Table B holds the same points as the rows below and some others, measured another way and shuffled. Each row below is followed by which row of B it is.
B, 72 rows:
[[  68   31   46   45   66 -156  191   86   20    0   54 -253  176   23
     4 -262   13  218  -58  -84  106  -82   18  -56  203   26 -114   29
   -30  -42 -136   21  158  100 -161   -3   95]
 [-181  167  -36   70  -47   32  211   27  214  136  -72  226   -7   36
   136   38   72  -61 -239  -57 -158   16  -42  210  -18 -235   20 -146
  -185  203  -76  -49 -159 -137  -99  -12   44]
 [ -21  -50  -11  -24 -284 -399    6 -131  180  243  -49   -6  176   35
  -141 -156  -25  137   -3  141  -31  111  -49  -72  101  -74 -169   -6
   154   69  107 -136   65   61 -204  -52  145]
 [ -54  149  -56   22   49  221   17 -272  -61  -93   70  101 -196   91
   102  193   18 -110  -64  -29 -119 -105   30   11  -51  -89  138  -35
   -92   89   -6  -49  -21  -59  154  -88  -12]
 [  39  116   29  -31   16  258   -1 -372 -211 -100  140   85 -136  113
    72  171   37  -61  103    7  -90 -200   37   -7 -138   40   84   70
   -15   88   38  -31   79   -1  252  -58  -56]
 [  84   53    7    2  -94  -91  -74 -266 -102   16   72   -4   55  145
  -130   19   22   -4  134  121  -36  -30   53 -147  -61   37  -93  133
   175  -21   74 -130   88  -23   33   20  148]
 [  29  171   17   91  165  142   61 -115 -121 -174   27 -122  -76  147
   -19  188   86  -57  116  103  -34  -53  133 -139  -63  100   36   69
   -47 -108  -45  -45   67 -140  132   63   51]
 [-198  161  -25  137  178  132  329  227  165  -36 -103   35 -173  -91
   264  122   92 -104 -305 -164  -60   54   -5  216   70 -224  136 -222
  -398  121 -226  168  -98 -208   -2  -77 -108]
 [ -67   53  -30  -49  -80   31  -16 -362   53  -31    3 -102 -110   96
   -19  140  -31  116   94  172 -101  -75   24 -135   70   91   83  -54
    -9   26  132 -138  114  123   87 -126  -57]
 [  22  -57  -27  -80 -110  -34   -7 -303  -66    6  110  -41 -117  -44
    66  -32  -70   74  -34  -72   12 -104  -60  -29  110  -59   51  -26
    -1  111   39   40  165  162   90 -226  -76]
 [ 231   93   -2  103   94  -55  -33  -51 -303  -95  190    6   70  107
   -68 -101   62 -148    2 -137   95  -45   91 -104  -75  -90 -123  248
   173  -91 -142   32   65 -169   21   86  277]
 [ 179  119   -9   82   49   33  -49 -150 -283  -62  180  127   14  128
   -35   -9   67 -192    3 -102   18  -67   70  -51 -140 -111  -78  211
   154  -12  -92   -8   14 -179   75   68  234]
 [  60  138  -23   43   17   86  -27 -236 -140  -62  112   68  -34  149
   -16   69   38  -87   24    6  -60  -91   65  -73  -77  -37   -4  100
    75   12   -9  -93   16  -78   78   14  137]
 [-169  201  -35  110   -5  -21  195   64  264  111 -107  104   74  121
    55   14   82    4 -190   37 -148   46   16   97   30 -145  -16 -127
  -139   90  -72 -140 -152 -140 -177   65  133]
 [ -87  127  -43   70  141  144  134  -65   21 -136   -8  -87 -192   12
   132  159   28  -36 -101  -39  -46  -31   50   -6   79  -55  140 -101
  -207   11  -85   50   36  -68   93  -98  -68]
 [  11   84    5   -3  131  215   72 -228 -155 -184  100 -127 -190   30
   114  134    8   20   33  -44   -6 -170   46  -61   36   59  133   -9
  -128    7  -41   65  151   48  215 -122 -117]
 [-141   41  -26   14   76  -29  124 -132  181 -119 -109 -393 -141   19
     2  149  -26  224   58  199  -27    7   62 -202  254  164  122 -162
  -177  -96   49  -56  188  127   23 -150 -140]
 [  93   20   58   30  -43 -228  219  126   38  149   93  -75  318   23
    16 -434   23  216 -144 -192   98 -110  -41   80  156  -87 -211   58
    31   71 -162   10   90  106 -261   37  185]
 [  75   24   62   98  131 -148   93   54  -95 -142  -37 -353   -6   23
  -104   85   74   26  181  152  104  102  131 -237   47  156  -66   87
   -10 -212  -56   73  203 -130   57   33   22]
 [  54   68   34  145  -81 -341  169  273   57  213  -18  150  271   15
   -59 -237  118 -105 -172 -101   45  167   -6  114  -56 -256 -267   96
    73   53 -179   37  -96 -272 -267  144  303]
 [ -20  101    6   80   45   -2   70  -53  -31  -60  -29  -36  -94   46
    -4  172   79 -109   34   77  -37   76   72  -65  -57  -25   10    9
   -53  -33  -31   21   29 -187   87   -1   24]
 [  76   69  101  174  305 -124  332  408  -40 -157  -31 -439  106  -53
    32 -141  118  108  -20  -87  203   47  110  -85  170   82  -98   37
  -193 -203 -285  219  188 -133  -92   78   37]
 [ -21  -31  -29  -31 -227 -264  -17 -202  107  154  -10   13   57   27
   -85  -57  -30   76   -8   98  -41   64  -38  -72   67  -77  -81  -16
   103   79   94 -101   66   51  -93  -94   84]
 [  -2   78    7  111  266   19  226  159  -13 -191    0 -338  -86  -51
   112   -3   36   71  -94 -106  112  -18   74  -74  204   17   60  -51
  -227 -114 -205  161  149  -45    5  -64  -40]
 [ -47   69    4    3   32  -16  191  -36  104    9   22 -151   61   30
    87 -140  -12  212 -108  -63   -2 -128  -10   11  200   -1    0  -85
  -127   55  -77  -31   96  149 -100  -76   -1]
 [ -66  123  -18   67 -133 -196  216  123  245  269   -5  184  286   74
    50 -330   40  102 -300 -146  -68  -22  -72  193   99 -257 -169  -64
   -20  189 -128 -117 -136  -13 -352   58  248]
 [-123    2   36   65  -27 -165  175   75  136   35 -164 -127  -99  -86
    16  168   68  -19   15  144  -19  195   17  -25   31  -25   10 -114
  -163    4   -9  109   72 -158   33  -82 -117]
 [  30   54    4   78   85 -187  138   83   73  -43  -19 -311  121   53
   -68 -143   14  177  -21   31   79   12   63 -152  211   53  -92   10
   -11 -125  -91  -29  140   32 -160   15  126]
 [ -29  159  -47   56   63   98   38 -175    4  -69   43  -21  -52  141
    18   82   27   -3  -37   31  -85  -79   63  -67   29  -23   47   -4
   -30    2  -26 -119    4  -31   19   -5   97]
 [ -30  -18   11  -31 -199 -102    7 -227  -15  118    3  148  -65  -16
     4   86   18  -70   21   60  -72   44  -48   35  -88 -105  -25   -1
    27  150   81   15   42  -58   87 -110  -39]
 [   7  -46   -6  -26  -60 -179  113  -69   66   45   42 -189   51  -44
    30 -195  -53  212  -94  -73   70  -61  -42  -48  242  -31  -38  -51
   -32   45  -41   26  168  177 -106 -150    3]
 [  13  187   19   56   53  148   79 -147  -77  -30   74   94   24  158
    32   52   75  -46   -3   -6  -89 -130   57   18  -94  -27  -14   59
   -12   52  -52  -95  -23  -87   44   63  106]
 [-131  -68  -73 -148 -370 -139  -15 -424  210  248   21  173  -48  -18
    52  -70 -114  154 -130   17 -142  -74 -158   83  130 -162   32 -161
    15  303  180 -134   41  264  -55 -271  -69]
 [-154   67    5  123 -154 -444  181  209  394  242 -263  -89  220   53
  -157  -38   90   83  -30  269  -71  303   30  -56   76  -63 -199 -102
    -9  -33   15 -141  -59 -187 -319   99  177]
 [ 148   71  -22   77  -62 -151  -53  -95 -159   48  114  128   83   94
   -85  -84   46 -156  -38  -66   23   35   35  -48  -94 -160 -135  178
   191   10  -61  -30   -5 -171  -37   58  277]
 [  69  109  -21   42   81   96    8 -188 -160 -120  117  -36  -73   94
    17   60   28  -49    9  -39   -7 -100   64  -88  -10  -10   30   81
    17  -26  -49  -19   79  -47  100  -27   79]
 [-149   36  -62  -12 -236  -78   92 -131  170  227  -31  336  -72  -56
   134   22    0 -106 -255  -93 -147   53 -121  227  -32 -327   23 -143
   -92  305    7    6 -121  -71  -42 -150  -10]
 [ -81  165  -71   89   22  -67  173   61  215   87   -1   13  136  104
    58 -187   10  109 -265 -108  -64  -51   -3   63  179 -165  -46  -88
   -77   70 -126 -136  -79   14 -266   20  207]
 [-228  -84   57  -32 -218 -212  166  -76  252  143 -236  -82 -148 -149
    17  251   36   45   85  272  -91  217  -54   11   10   10   39 -213
  -196  115  143   83  109  -61   91 -194 -289]
 [ 112   52   92   44  -31  -82   13 -131 -183  -14   43  -34   62  102
  -125   80   97  -62  228  144    7   20   84 -124 -163   90 -127  175
   125  -62   25  -11  118 -154  110   79   83]
 [ -60    7   14   82 -297 -516  189  244  304  428 -116  237  356  -18
   -68 -329   73   11 -245  -41  -30  226 -104  189   17 -321 -309  -27
    77  185  -77  -51 -144 -170 -413   78  279]
 [ -60  190   26   30  124  280   73 -264  -72 -165    9  -78 -157  160
    34  290   69  -12  148  160 -135 -132  107 -100  -81  152  126  -12
  -119  -24   39  -99   62  -56  212   -2  -80]
 [ -87  -71    3  -58  -17   21  152 -143   21  -45    6 -142 -240 -173
   188   74  -51   85  -92  -92   26  -50  -72   45  169  -54  153 -166
  -235  125  -20  195  185  131  151 -298 -276]
 [ 109  197   35  103  117  123   40  -93 -208  -91  127   60   53  190
   -23   39  109 -113   59  -20  -31 -102  110  -44 -146   -2  -66  174
    61  -44  -92  -64   -3 -176   66  139  196]
 [  40   96   -4   -9   10  144  -53 -351 -167 -119   92  -13 -143  116
   -12  202   26  -52  136   97  -73 -104   69 -122  -86   66   71   73
    34   -5   69  -66   95  -23  210  -55   -5]
 [  68  295    0  192  392  308  183  109 -193 -268  117  -75  -46  162
   117   69  127 -134 -100 -173   10 -148  155   -7  -38  -28   54   93
  -154 -113 -280   35  -32 -236   66  148  167]
 [ 107   86    1   34   20  132   40 -150 -247  -22  193  233  -71   23
   124  -25   47 -189 -119 -249   -6 -138  -19  132 -125 -204    2  105
     2  143 -123   99   -7 -114  125  -39   79]
 [ -58   59   -2   35    6  -12   27 -170   -4  -66  -54 -106 -145   44
   -35  235   41  -47  112  175  -54   70   71 -130  -27   51   51  -19
   -50  -44   54  -16   89 -102  133  -60  -53]
 [  11   23   40    9  -65 -151    7 -182    2  -14  -45 -204   24   98
  -147  102   32   91  222  266  -18   52   78 -223    4  158  -69   52
    74  -99  106  -98  160  -19   48   -2   25]
 [ 181   51   21   26   27   66  -73 -236 -353 -101  198   93  -73   71
   -13   59   50 -190   71  -91   34  -90   53  -59 -155  -64  -32  207
   128   11  -47   72   92 -130  197   -6  106]
 [ -22    1    2   22  101  -46  203   46   53  -69   29 -265  -44  -83
   129 -123  -29  176 -140 -137   92  -78  -16  -12  263  -28   43 -101
  -188    8 -136  127  173  125  -43 -154  -77]
 [ -74  153   10   12   85  300  116 -223  -77 -103   61   72 -185   70
   157  199   54  -51  -20  -34 -119 -160   31   71  -71  -19  142  -53
  -177  113  -32    6   16  -38  198  -71 -107]
 [  27    3   -8   -3 -190 -217   -8 -159   22  144   29   76   89   50
   -77  -80    9    6  -15   42  -32   43  -22  -29   -5 -108 -116   48
   126   78   46  -76   34  -19  -80  -32  136]
 [  72    3   -4   21 -173 -261  -61 -160  -26  114   22   33  102   81
  -152  -43   20  -31   69  114  -12   93   21 -118  -42  -56 -151  112
   198   -7   67  -90   55  -82  -57   14  188]
 [  64  245  -33  209  261   63   74   96 -105 -178   25  -76    4  179
   -42  104  121 -168  -33    3    0   40  175 -129  -50  -36  -28  120
    -8 -175 -179  -54  -48 -309  -19  168  263]
 [ -31 -102   55  -12   12 -141  222   58   23  -15  -20 -249 -103 -206
   131  -53  -11  124  -61  -97  121   22  -56   23  195  -29   31 -114
  -205   51  -94  256  227   76   42 -214 -215]
 [-150   32   67   85  -85 -212  238  158  212  141 -199  -17   26  -58
     5  102  112  -20  -13  148  -55  215   -2   67  -32  -70  -71 -112
  -158   59  -24   64   -6 -217  -58    0  -56]
 [  60   96   56   98  201   79  228  131 -136 -109   89  -97  -14  -27
   143  -61   83  -27 -103 -203   91  -85   35   65   34  -62   -3   34
  -159    3 -228  182   86 -102   42   -2    2]
 [  99   90   32    4  -38   82  -51 -294 -228  -42  123  109  -39  125
   -37  117   59 -119  132   45  -52  -87   57  -63 -179    2  -31  152
   105   34   35  -42   62 -101  176   15   74]
 [  21   39   20  -29   60  157  118 -181 -129  -93  130  -45 -135  -33
   166    0   -8   44  -62 -156   12 -188  -22   52   60  -33   94  -23
  -134  107  -75  108  138   94  151 -158 -112]
 [  58  -62    9  -57 -171 -153  -89 -336  -96   21   51  -71  -62   20
   -99   80  -29   24  163  145   -6   15    2 -164   -8   50  -31   63
   131   11  138  -28  182   53  122 -127  -21]
 [  14  -42   39   60  -93 -233  147  133  -18  129  -18  105  -12 -148
    58  -37   70 -153 -130 -115   55  170  -54  127  -51 -234  -96    1
   -58  114 -114  222   26 -214   -7  -71    6]
 [  33   -1  -43   20  -78 -250   39  -69   82   69   27 -134  100   30
   -59 -178  -39  131  -80  -12   44   13  -10 -103  188  -67  -85    7
    72   -6  -28  -59   99   82 -167  -68  144]
 [-151  -43   69   25 -215 -379   55  -72  245  128 -288 -213    0   11
  -226  278   77   54  298  526  -84  329   67 -229  -40  167  -99  -73
    17  -90  216  -83  123 -154    6  -13  -85]
 [  97   78    1   81  179    5  157   69 -113 -115  124 -182   34   11
    86 -178   16   67 -137 -218  113 -117   36  -27  162  -56  -21   45
   -74  -44 -212   97  118   16  -52  -26  102]
 [-171  -54  -20  -62 -379 -345   62 -162  331  336 -133  135   89  -28
   -45  -60  -32  116  -80  157 -131  138 -120   62   72 -153  -91 -148
    21  219  154 -125  -17   62 -176 -133    8]
 [  89   74   62  148  180 -154  140  174  -98 -128  -34 -302   50   30
   -93   33  115  -18  118   89  117  123  141 -186   23   97 -106  107
   -19 -217 -131   94  146 -214    0  102   96]
 [ 116   96   43  128   85 -220  170  200   -9   31   51 -161  272   87
   -67 -289   74  103  -65  -83  107   -7   63  -58  107  -29 -216  123
    58  -92 -187  -14   66  -65 -231  135  273]
 [ -19   72   35   59  -63  -61  124   -5  -13   91   -5  148   16    6
    37   25   85 -114  -57  -29  -42   47  -11  100 -107 -143  -63   18
   -42  107  -65   54  -31 -175   13    8   48]
 [  -2  227   40  298  401  -32  393  591   31 -147  -87 -216   87   -1
    96  -55  199 -109 -209 -165  118  137  142   50   62 -113  -82    6
  -269 -176 -412  198  -49 -410 -154  199  171]
 [  47  -54  -13   43 -242 -467  -58  -45   69  189  -67   -4  131   14
  -212  -59   25  -44   58  174   19  253    7 -145   -5 -104 -210   88
   222  -28   76  -61   49 -146 -140    6  206]
 [-169   42   14   65    1  -85  177   35  173    7 -173 -115 -139  -59
    45  209   56  -14  -11  149  -58  156   20  -17   44  -23   60 -156
  -209   18   -2   64   44 -140   42  -93 -135]]
Rows of B count from 0, top down.

[ -31 -104  -54   65  -40 -313   40  -55   27 -106 -140   -9  -45  -88
  -98 -181   72 -100   36   76   58 -213 -200    0    1 -112   39  -38
    4 -104  -39   72 -112  -40  189] : 47
[ -21  166   26   20   90  120    3   41  -22  209 -176   55  -59  -28
 -146 -144  144   39  -52  168  -91  -31    6  -42  -21  -76  -67   39
  113  106    2   29  112  114   80] : 31
[ -14  370 -197  -57  416  100 -149   -2  -48  251  -19  200   12 -133
  -59 -208   18  302 -204 -103  -53  302  117  -10   84   78   89  244
   96  -71   27  -11  107  -59 -101] : 64
[ -49  -74   -5 -137   19  -54 -161  -94  -18    9 -224   44  -78   22
 -219 -119  100  -30  -68  150   73 -220 -180  -41   51   39  -14  -20
  -68  -47   -8  -10 -140    6   97] : 6
[  89  147 -360   33  212 -143 -108 -107  -11 -248  244   38  184  -60
  106 -153 -301   86 -115 -238  221  129 -158  -92  -85  -77  124  317
   -1 -409  -44  115  -68 -388  -96] : 55
[ -17  117   -7   28   93  -44   12  -23  -79  137 -177   72  -59 -116
 -181 -160  159    6  -36   94  -36   -6  -89  -59   61 -119  -43    6
  118   37   46   61   82   83  167] : 28
[   6   19   53 -159  -18  266 -202  -75 -114   77 -186   45  -29  132
 -250  -20   30  -64 -118  214   89 -195 -215 -169  -15  -50 -165   67
   -5  -14    8   23    0   -2   54] : 12
[ -39  -13  -43   54   65 -252  -25 -105 -103  -10 -235   91  -46 -176
 -173 -212   83  -71   -4   62   96 -116 -218  -75  116 -168   -5   47
   62  -94   32  100  -26  -40  235] : 60
[  54 -124   56 -330 -145  296 -293 -215 -182  -27 -117   -3  -63  221
 -392  105   97 -159 -124  211  152 -269 -441 -240   39   -4 -235  -96
  -86  -81   77   12  -79   42  114] : 5
[ -29  -10 -172  165  -92 -342  207   58  179 -138  187  -72   19  -26
  157 -144   16    7   -3  -86  -97 -100 -158  134 -207  -98  139  -46
   16 -171 -127   44  -46  -62   92] : 26
[  50 -376  -56   15 -296 -656  268 -183  132 -295   24 -255 -169  -64
 -208  -93  401 -248  239   20  -31 -301 -388   91   20  -51   91 -601
  -39  -95   50   79 -240  209  418] : 63
[ -53  241  -43  -90  308  165 -142   81   81  264 -201  109  -46    2
  -94 -206   75  243 -137  114  -95   44  230   61  -20  185   77  155
   16   83  -59  -78   -4   42 -127] : 45
[   7   -1   18 -241   34  423 -391  -63  -67  -25 -193   57   68  272
 -188   -1 -206  -38 -180  252  235 -302 -170 -205 -113   47 -141  294
 -128 -100  -87  -11 -127 -206 -144] : 49
[ 114  139  -80  245 -138 -161  398   10  -26    7  225 -133   -6 -113
  -39  -50  225 -107  100  -51 -175  119 -193  -33 -127 -343  -75 -248
  254   13   77  171  262  188  289] : 65
[  58  310 -309   93  417 -221  -27  -75  -62   24   68  134   73 -285
   -8 -286  -54  204  -75 -245   78  364   48  -43  113  -63  153  216
  147 -208   65  107   75 -171   12] : 50
[ 117  442  -68  -11   29  483  190  107  -36  369  359  -45   -9  127
  -43   98  237  185 -152  -36 -365  362    3  -27 -202  -80 -141 -144
  253  138   80   -4  428  318  -12] : 25
[  83  210  -56  223 -237  325  202  171   37  -42  326 -107  175  218
  202   68 -212  -93  -87   65  -86  -77 -196 -107 -470 -376 -178  191
  163  -92 -136  140  270 -110  -29] : 36
[  34  289 -229  -70  316   13  104  166  380  212  244  -90  -51   76
  122 -177  196  431  -67 -119 -325  261  439  306 -196  434  301 -128
    2   65 -102 -176  -56  179 -273] : 69
[ 160  245  -94 -175   26  407  -35  -89 -139  159  250  -46    5  152
 -210  113  156   59 -130  -24  -88  214 -190 -164  -69  -40 -178 -116
  124  -10  130   37  222  158   12] : 37
[   1  348 -201  -61  376  -44  -43  -62  -83  292   30  171  -68 -217
 -129 -195  222  296 -166 -185 -156  397   40   24  188   76   93   17
  140  -39  121  -15  153  112   50] : 0
[  10  305 -203   24  356   61  -77   70   94  113   14   87   69  -52
   64 -227  -93  261 -121  -66  -12  186  219   45  -79  101  144  282
   60  -88  -64    0   26 -136 -179] : 57
[  64 -267  -32 -322 -153  -39 -231 -312 -139 -202  -77  -66  -85  125
 -410   51  158 -203  -32  100  211 -276 -520 -190  128   22 -121 -244
 -138 -188  104   37 -220   21  212] : 48
[-122  -32   36  -91  -35  -13  -78   17   47  145 -189   77 -124   54
 -133 -105  175   41 -133  165 -109 -223 -160   51  -11   49  -14  -48
  -47   18  -65  -68  -55  102   94] : 39
[ -74   18  -37   70  -28 -129   61   55  102   23  -64    8  -35    8
    5 -147   66   17  -46   83  -82 -168  -96   74 -122  -44   41    4
    7  -36 -107    7  -36   11   67] : 20
[ -14  210   33  -49  134  224   -5   91   55  300 -133   26  -77   50
 -131 -109  199  145  -88  172 -182   21  130   32  -63   72  -29  -19
   93  176  -15  -47   98  195  -17] : 34
[ -58   64   20   80   89   10 -127   -9 -115   21 -331  128   31  -83
 -132 -206 -100  -84  -59  190  168 -204 -121 -147    6 -222  -85  289
   64  -51  -43  110    9 -167   99] : 4
[  -6  135  -44   94   -4  -94  149  -12  -81  136   15   40  -58 -120
 -108 -108  210   -3  -41    3 -143   69 -197  -24   12 -205  -58  -99
  161    7   58   83  178  149  229] : 22
[ -36  280 -309  -63  479 -287  -19   14  187  203   84  107  -76 -200
   39 -310  193  445 -121 -252 -197  359  269  238  110  337  348  -16
   18  -88   -8 -115  -76   51 -111] : 21
[ -13  315 -217   63  278 -110    3  -58 -151  166   74  180    9 -244
  -43 -199   67  180 -159 -198  -55  322 -112  -52  126 -141   37  152
  170 -143   90   77  190  -43  106] : 30
[ 107  345  -70   -8  148  258  248  188  261  336  245 -158  -71  125
    4  -41  326  289  -16   24 -419  273  357  183 -247  208   78 -263
  155  241  -13  -93  186  380 -124] : 19
